Each row is followed by roughly how far along a hidden order it lies, from 0 to 15. A new part has a new order.
(in the rows, 128 means zero)
[174 120 150  79  90  58 126 146  87 132 145 144  61 178 119 104 149 124
 129 141 108 117 131 142 157 106 190 127 139 119 158 205 104  72 109 160
 109  96 127  47 133 193 159 166 127 117 171 164 155 145 130 106 153 126
 105 126 101 169 166  72 100  91 119 174  82 158 135 114  90 100 118 117
  82 126 109 154 157  82 136 147 122 148  74 131 117 137  56 124 162  81
 108 126 105  94 151 111 117 115 133 107 126 108 170 104 106  73 147  96
 143  61 122 140 119 163 100 125 142  98 110 138 149 162  47 141 106 119]
12
[126 131 129 175 170 135 152 149 147 127  97 119 161  75 117 146 113 144
 150  77 125 152 133 118  96 125 104 113  95 127 115  84 141 169 126 113
 139 157 108 126 123 145  84 112 139 146 105 181  32 102 123 150 116 129
 153 124 140  75 129 117 158 164 125 104 141  90 139 134 169 154 132 131
 185 121 195 142 112 159 131  89 105 119 197 132 126 134 168 147  61 151
 142 117 163 129  78 137 146 110 150 152 123 139 133 149 121 182 124 150
 116 191 137 119 151 112 174 150 134 149 122 108 118 113 188 135 139 137]
4
[111 103 137  99 116  65 102 126  85 121 156 169 136 138 119  97 170 102
 125 162 104 109 121 131 155 133 154 136 162 105 133 190 174 129 141 147
 115  58 144 158 123 161 157 100  99 153 158  79 159 125  95  79 120 141
 126 109 135 143 159  69  86 145 152 136  92 164 110 114 162 138 146 113
  65 148 142 114 124 116 109  61 152 121 123 112  71 137  93  99  87 120
  89 136 105 105 177  75 187 144  95 123 131 109 112  98  99 163 140 112
 140  58 139 110 140 125 159  98 118 102 133 152 130 163 167 130 137 127]
7
[172 189 215  60  56 141 124 161  90 108 131 153  40 203 129 101 134 125
 125 122 131 124 102 161 116 108 187 128 130 106 170 177  41  77  87 138
 120 112 105   1 138 162 129 171 115 114 170 140 150 143 158 142 140 119
 102 113 122 162 133  82 127 106 100 193 101 163 130 125  72 101  91 115
  71 109  50 152 139  81 134 180 133 151   7 161 142 116  22 151 199  69
 134 119  97 102 161 156  87  86 168  94 120 114 180 109  80  51 133 109
 164  93 130 158 104 179  83 125 159 128 130 177 144 128   2 137  98 118]
15
[162 142 177  76  71 153 115 163 108 135 137 176  40 195 112 109 149 122
 143 126 128 128 122 159 115 114 180 134 146  97 164 200  54  97 108 148
 120 112  91  37 120 149 132 147 139 133 184 137 132 140 145 130 120 135
 117  91 122 160 138  76 118 109 114 182 117 176 134 122  94 120 103 109
  94  95 104 139 126  95 118 142 136 148  64 166 117 115  30 120 162  91
 108 125 107  86 157 151 121  87 139 109 118 109 179  88  76  73 158 108
 161  70 132 153 114 173 135 132 164 117 147 170 141 134   1 153 118 127]
10
[119 129 113 183 174 196 142 146 165 147  94 126 166  62 109 133 114 147
 162  89 131 157 129 117  83 128  85 110  87 126 118 103 145 176 135 117
 146 167  78 151 106 127  74 119 165 164 119 171   1  89 123 171 100 152
 161 108 150  84 115 136 170 169 124 108 167  96 139 139 159 162 135 128
 218 106 225 125 114 170 117  73 108 103 209 148 128 138 169 147  60 163
 131 118 182 126  81 160 152  95 151 165 121 138 149 133 100 200 141 162
 122 187 143 123 150 104 209 148 144 156 145 116 120  97 181 150 145 142]
1
[109  94 120 126 129  30 105 109  95 112 151 155 155 102 133  90 152 110
 107 207 100  97 124 108 170 133 142 133 147 136 119 150 242 128 150 155
 117  61 163 190 125 153 173 122 115 134 126  65 183 125  88  80 140 132
 121 130 126 138 163 112  77 137 155 114  83 166  99 120 139 123 161 125
  70 173 141 122 159 114 118  82 148 110 143  88 109 169 140 117  97 119
  85 144  93 120 163  65 172 166  89 136 141 116 104 127 141 166 124 112
 123  40 126  98 124  98 135  91 100  98 128 120 136 169 229 120 126 116]
7
[129 136 116 172 170 144 155 141 152 133  99 120 148  49 113 130 117 144
 150  66 126 157 124 111  88 125 105 106  89 132 125 113 131 160 116 121
 145 156 102 112 124 136  90 125 163 151 105 179  13  96 129 164 124 130
 148 128 143 100 134 117 162 150 117 107 148  97 142 131 143 155 125 130
 181 119 197 144 120 160 129  93 102 118 198 140 124 136 167 145  66 143
 145 115 169 119  88 145 133 105 156 148 125 141 157 140 111 162 137 148
 126 177 137 126 150 119 170 147 141 155 126 111 121 120 157 139 133 132]
5
[148 168 179 104 116 211 143 147 114 101 108 137  98 175 116 162 113 143
 133  79 130 141 124 119  91 115 160 132 127 106 144 136   1 122 101 126
 132 172 138  55 122 106  95 126 135 112 144 197 105 150 156 135 128 137
 119 116 118  99 119 113 163  96 111 158 153 101 138 131  87 129  91 122
 145  88  94 127 117 115 142 194 112 152  97 172 122  56  58 172 156 115
 150 112 130 130 143 172 112  88 172 100 114 126 143 108 109  83 125 119
 144 168 131 152 136 165  99 164 174 139 136 146 131 121  14 123 117 135]
10
[104 105 165 124 149  74 113 162  99 127 121 138 157 109 124 137 141 120
 126 167 117 120 126 129 136 125 145 144 155 116 121 132 161 157 154 131
 111 117 120 199 119 143 119 128  56 141 143 106 116 124 104 109 107 158
 128 124 148  92 125  90 106 178 151 139 128 124 126 125 182 146 144 114
 116 151 155  97 117 105 117  83 140 119 162 119  96 138 140 118 110 155
 112 126  97 138 132  98 166 126 115 121 127 111 118 130  76 169 130 130
 140 104 129 103 153 117 175 120 103 113 121 158 129 150 216 129 134 126]
5
[141 108 134  79  87  51 110 121 100 141 160 149 100 154 115  96 166 108
 126 144 104 112 133 139 171 122 178 133 162 106 145 216 129  94 130 153
 106  86 131  99 133 172 163 156 123 125 168 139 181 134 124  87 142 138
 108 129 106 164 171  72  94 103 141 156  82 156 135 103 127 117 134 116
  83 145 129 120 142 100 122 109 144 137  97 126  82 134  82 107 131  97
 100 137 109  94 155  89 141 124 104 104 131 102 130  83 102  96 157  94
 141  61 128 128 133 156 113 114 124  95 116 145 144 174  63 132 116 114]
10
[165 132 170 105  99  66 117 132 101 110 151 151  88 165 138 122 130 122
 110 176 111  92 141 143 177 106 170 139 144 120 127 139 172  92 148 146
 113  92 157 100 117 192 153 124 123 109 138 109 209 145 111  86 152 121
 110 129  97 120 168 124  95  87 137 141  57 175  98 125 112  92 143 128
  83 145 112 142 166  86 130 158 149 135 124 112 137 163  84 158 149 102
 105 139  80 101 138 103 134 124 113 116 132 102  98 128 149 106 124  98
 112  73 122 115 112 124  89 119 119  94 124 124 142 166 147 118 104 117]
11
[ 92 109 102 181 190 185 131 128 171 144 108 112 203  64 121 157 120 135
 145  97 136 148 140 120 107 142  81 132 121 119  97  72 162 196 163 101
 135 165 117 228 105 112  90  87 120 155 103 134  28 102 112 133  97 149
 160 125 144  49 109 156 154 163 145  94 163  83 137 129 195 167 149 131
 202 125 208  93  91 170 113  69 135 108 245 128 103 129 200 130  55 185
 136 127 165 141  80 133 168 119 110 145 126 132  70 140 120 206 125 156
 108 195 140 103 166  99 194 144 120 149 138 113 107 118 216 126 150 142]
0
[106 107 111  93 114  86  98 133  87 155 151 192 127 111 100  62 190 101
 153 162 113 131 101 128 116 144 162 119 144 102 156 213 119 129 121 156
 130  64  91 132 119 129 153 126 130 170 182  91  86 114 104 122 103 177
 125  86 163 192 137  60  97 132 135 143 136 178 133 100 131 151 120 102
  79 124 179 119 114 125  95  52 155 119  96 145  64 137  86  75  93 104
  80 129 141  98 194 113 165 112 116 132 125 115 193  74  40 162 177 114
 162  41 151 126 144 143 211  93 132 110 155 176 131 140 106 160 132 123]
4
[143 118 158 104  97  57 109 122 105 115 157 149  96 164 138 118 137 117
 107 179 111  91 147 140 188 116 168 142 154 120 129 157 176 100 156 148
 109  89 153 105 116 181 160 122 119 111 141 100 219 146 111  78 142 127
 110 130  98 126 170 120  90  94 148 130  65 173  99 122 128 102 149 124
  86 158 110 127 164  83 126 140 149 131 127 111 122 161  92 144 146 103
  99 143  81 105 143  89 145 128 102 113 134 104  76 119 141 111 127  93
 113  65 123 115 113 125  85 113 108  90 125 125 143 178 154 119 115 112]
11
[123 112 135  93 122  63 111 139  94 132 142 161 122 117 111  78 168 115
 136 158 106 124 112 129 130 124 158 125 140 118 153 217 152 118 117 157
 118  87 100 119 125 157 149 153 123 154 171 131 111 117 114 112 127 150
 122 110 137 167 155  55 102 148 132 158 114 145 132 112 132 138 131 109
  90 137 158 121 136 117 114  58 119 117 102 126  87 141  83 102 102 108
  96 129 122 107 160 103 154 123 129 129 128 117 177  96  72 144 156 119
 161  61 138 126 138 142 174 104 131 114 127 159 144 144 113 148 133 120]
7
[102 104 126 139 135  85 113 160  97 171 122 159 155  62 100 115 163 118
 147 170 130 140 117 121 110 130 150 122 136 125 146 170 139 147 135 150
 122 111  89 196 117  92 118 142 102 157 160 118  66  95 107 150  90 192
 124 115 168 144 112  87 114 164 138 147 165 129 148 126 160 148 134 106
 108 132 188 100 130 122 100  66 134 116 152 138  86 134 141  98 122 154
 106 124 125 124 165 125 151 116 133 135 126 124 194 109  62 178 172 135
 169  77 131 120 145 129 214 105 118 116 147 175 135 127 162 149 136 126]
3
[147 153 124 195 159 168 161 153 152 134  96 114 164  55 124 138 103 150
 142  69 132 152 137 122  81 113 104 105  76 148 126  98 128 160 113 120
 138 148 113 102 114 151  94 110 175 142  91 168  37  78 120 174 125 124
 158 122 142  92 135 140 164 149 112 117 138 103 134 142 137 136 127 137
 174 109 188 161 146 160 131 105 101 117 191 131 160 159 174 179  82 137
 144 118 163 119  77 148 123 127 164 160 124 149 149 170 146 185 116 155
 115 175 133 121 135 105 154 144 142 158 130 107 120 104 204 134 131 146]
5
[112 128 128 189 171 159 133 137 148 144 110 145 183  46 120 138 127 135
 146 106 130 142 132 120 106 129  96 118 105 114 108  97 166 177 143 113
 140 129 126 184 106 117  89  81 150 159 104 121  15  80 101 153  99 150
 157 117 152  72 133 144 150 157 141  97 133 118 130 136 186 159 152 130
 168 127 232 117 119 155 110  77 140 110 238 129 112 140 186 146  48 165
 126 125 154 109  99 133 166 114 127 160 126 133 103 139 133 218 137 147
 114 165 139 104 156  89 193 127 123 143 149 118 112 124 230 131 137 139]
2
[184 134 161  68  88  38 136 149  71 119 144 127  69 205 127 118 141 123
 116 137 108 115 127 140 165  99 193 128 142 126 159 201  77  54  97 154
 107  97 155  41 150 200 165 173  99 106 159 173 206 153 135 105 164 113
  97 140  97 172 162  69  97  92 116 190  68 142 139 115  88  90 114 121
  54 130  83 162 156  81 150 172 111 157  45 120 125 128  45 121 180  77
 124 126  92 105 153  97  99 141 139  93 128 111 171 125 131  61 132  94
 144  64 117 140 118 165  69 119 137  95  88 136 147 165  49 125 102 120]
15
[125 110 149 106  99  51 101 104  96 115 167 165 115 148 132 100 160 106
 108 180 105  93 137 136 185 129 161 137 163 108 125 171 184 112 156 149
 112  54 168 142 124 161 165 104 122 126 147  70 214 138 102  65 136 126
 116 126 112 141 180 103  82 107 158 122  64 180 101 116 158 112 153 124
  60 166 114 121 152  99 116 105 159 129 128 104  94 148 103 119 108 105
  93 145  87  98 164  74 174 139  86 117 135 104  81 108 143 132 134  98
 120  48 127 113 119 122 102 101 110  90 132 131 135 181 159 116 121 116]
10
[122 121 135 116 143  47 116 115 125 104 144 126 142 123 146  96 126 120
 104 165 111 104 120 133 161 127 128 139 134 132 108 114 230 133 151 132
 118 106 137 140 124 176 154 141 104 119 113  93 170 136 113 104 149 113
 119 139 120 115 147 130  98 140 140 115  81 144  97 114 132 116 151 131
 117 166 128 124 143 112 127  94 144 107 142  95 132 184 137 128 108 108
 119 140 102 131 114  94 139 129 102 121 138 111  86 140 126 146 117 118
 114 101 129  97 121 105 120 110  91 115 121 119 137 150 216 121 121 108]
8
[130 123 161 105 125  61 113 129 108 103 145 140 119 138 140 112 131 121
 109 175 109  97 131 136 164 117 151 144 146 121 121 134 198 119 150 139
 114 106 141 117 117 176 148 128 102 120 135  94 185 143 112  92 140 124
 118 131 116 110 154 118  94 127 142 130  77 153  99 120 131 116 147 126
 101 156 123 124 146 100 126 112 141 121 140 107 126 165 106 149 118 111
 109 138  89 122 132  98 148 125 110 116 132 110  84 130 120 125 121 112
 120  84 127 104 123 119 120 116 106 104 123 131 138 165 218 119 115 113]
9
[128 128 133 177 174 155 155 144 148 108  94  86 172  86 139 173  82 152
 124 113 133 136 140 114 115 117  86 129 100 155 107  58 166 159 136 104
 134 169 129 157 122 138  89  98 121 127  80 153  92 116 118 142 132 107
 149 145 133  68 120 157 153 168 123 107 140  72 120 153 155 136 139 142
 182 128 154 139 129 154 139 124  91 117 198 107 160 138 184 168 101 159
 155 121 141 164  70 129 131 148 148 148 128 148 100 182 162 172  91 160
 106 196 124 111 138  96 147 148 117 154 105 105 121 106 239 114 141 137]
5
[178 153 170  81 102 111 131 163  97 113 128 159  69 166 119 118 130 135
 131 142 112 121 107 138 123  98 179 129 123 110 151 176  97  81 104 149
 124 115 131  50 123 182 141 169 125 120 161 172 114 151 130 132 143 142
 109 113 112 144 147  92 115  94 106 185  94 151 128 125  70 104 113 115
  96 105 128 154 143  91 137 163 126 143  90 143 141 126  41 142 155  85
 117 123 103  99 158 147 104  95 152 120 122 110 189 108 100  94 141 111
 147  77 128 140 124 154 122 129 158 105 128 142 145 150  51 140 101 120]
10
[152 152 194  94 121 189 141 163  99  89 102 148  92 187 111 169 109 146
 146 100 122 132 126 119 101 106 158 135 135  97 145 145  17 108 103 124
 139 173 142  70 127 121  95 116 111 126 157 206  85 168 150 122 117 147
 119 116 120  87 118  94 147 115 112 159 150  98 139 139 105 135  97 117
 147  89 112 129  99 115 144 200 101 157 115 172 109  35  54 152 145 128
 143 110 119 124 157 161 126  86 171 111 112 121 159 104 109  91 127 123
 149 182 130 161 145 161 124 161 175 125 127 145 129 129  25 126 123 130]
9
[103 103 147 121 135  83 117 162  98 152 116 155 140  83 103 115 153 124
 145 156 123 144 109 120 106 127 144 123 134 119 146 171 139 146 126 148
 125 125  90 176 123 102 111 156  93 156 161 137  61 113 118 148 101 185
 122 116 165 137 117  79 118 176 130 154 169 117 146 126 158 150 126 104
 113 131 182 107 120 117 111  79 125 118 135 141  85 116 123 102 118 145
 116 121 120 129 163 129 143  97 141 126 125 119 210 104  49 165 171 137
 173  86 129 125 151 138 206 113 120 117 136 174 138 124 143 150 134 119]
4
[150 158 136 202 153 172 162 148 144 126  95  98 159  60 138 167  87 150
 127  86 138 140 144 124 101 112 101 116  81 157 118  66 131 149 122 113
 132 150 143 114 118 151  93 102 157 120  76 155  84  82 117 163 140 106
 151 137 128  83 129 164 162 135 115 122 121 105 125 149 134 120 136 143
 159 115 155 163 155 153 140 144 106 124 196 118 180 161 172 196 115 140
 154 120 148 131  69 147 112 147 161 152 127 149 113 186 182 186  94 151
 101 180 125 113 123  99 113 145 134 151 120  96 120 103 230 118 125 150]
6
[150 120 154 106 103  54 112 118 105 109 157 148  96 166 141 117 132 118
 103 186 110  88 144 138 187 114 162 140 148 126 121 145 184  97 159 144
 111  89 154 120 117 175 161 129 120 104 132 101 224 150 110  73 148 123
 107 137  98 125 167 128  90  90 145 134  64 172  97 122 118  96 147 130
  90 159 107 131 170  84 130 147 149 130 136 111 132 166  95 151 147 100
 102 144  81 111 140  94 134 131 104 114 134 104  81 128 152 105 124  93
 109  74 121 112 109 122  86 113 107  90 124 120 145 173 155 114 109 111]
11
[113 138 125 176 166 155 147 142 142 136 103 132 161  55 112 132 129 138
 144  79 126 151 121 110  95 131 113 111 103 126 124 124 133 168 122 125
 135 149 109 133 119 125  95 123 150 147 112 171  29  91 128 144 118 143
 143 128 148 100 131 118 152 150 127 106 150 101 143 125 146 158 126 126
 170 125 193 128 126 151 122  83 123 114 196 141 111 138 165 153  66 142
 140 122 161 121 100 137 137 101 149 137 124 132 150 132 105 174 139 142
 135 168 137 121 155 118 171 143 137 151 134 123 122 120 158 134 130 129]
5
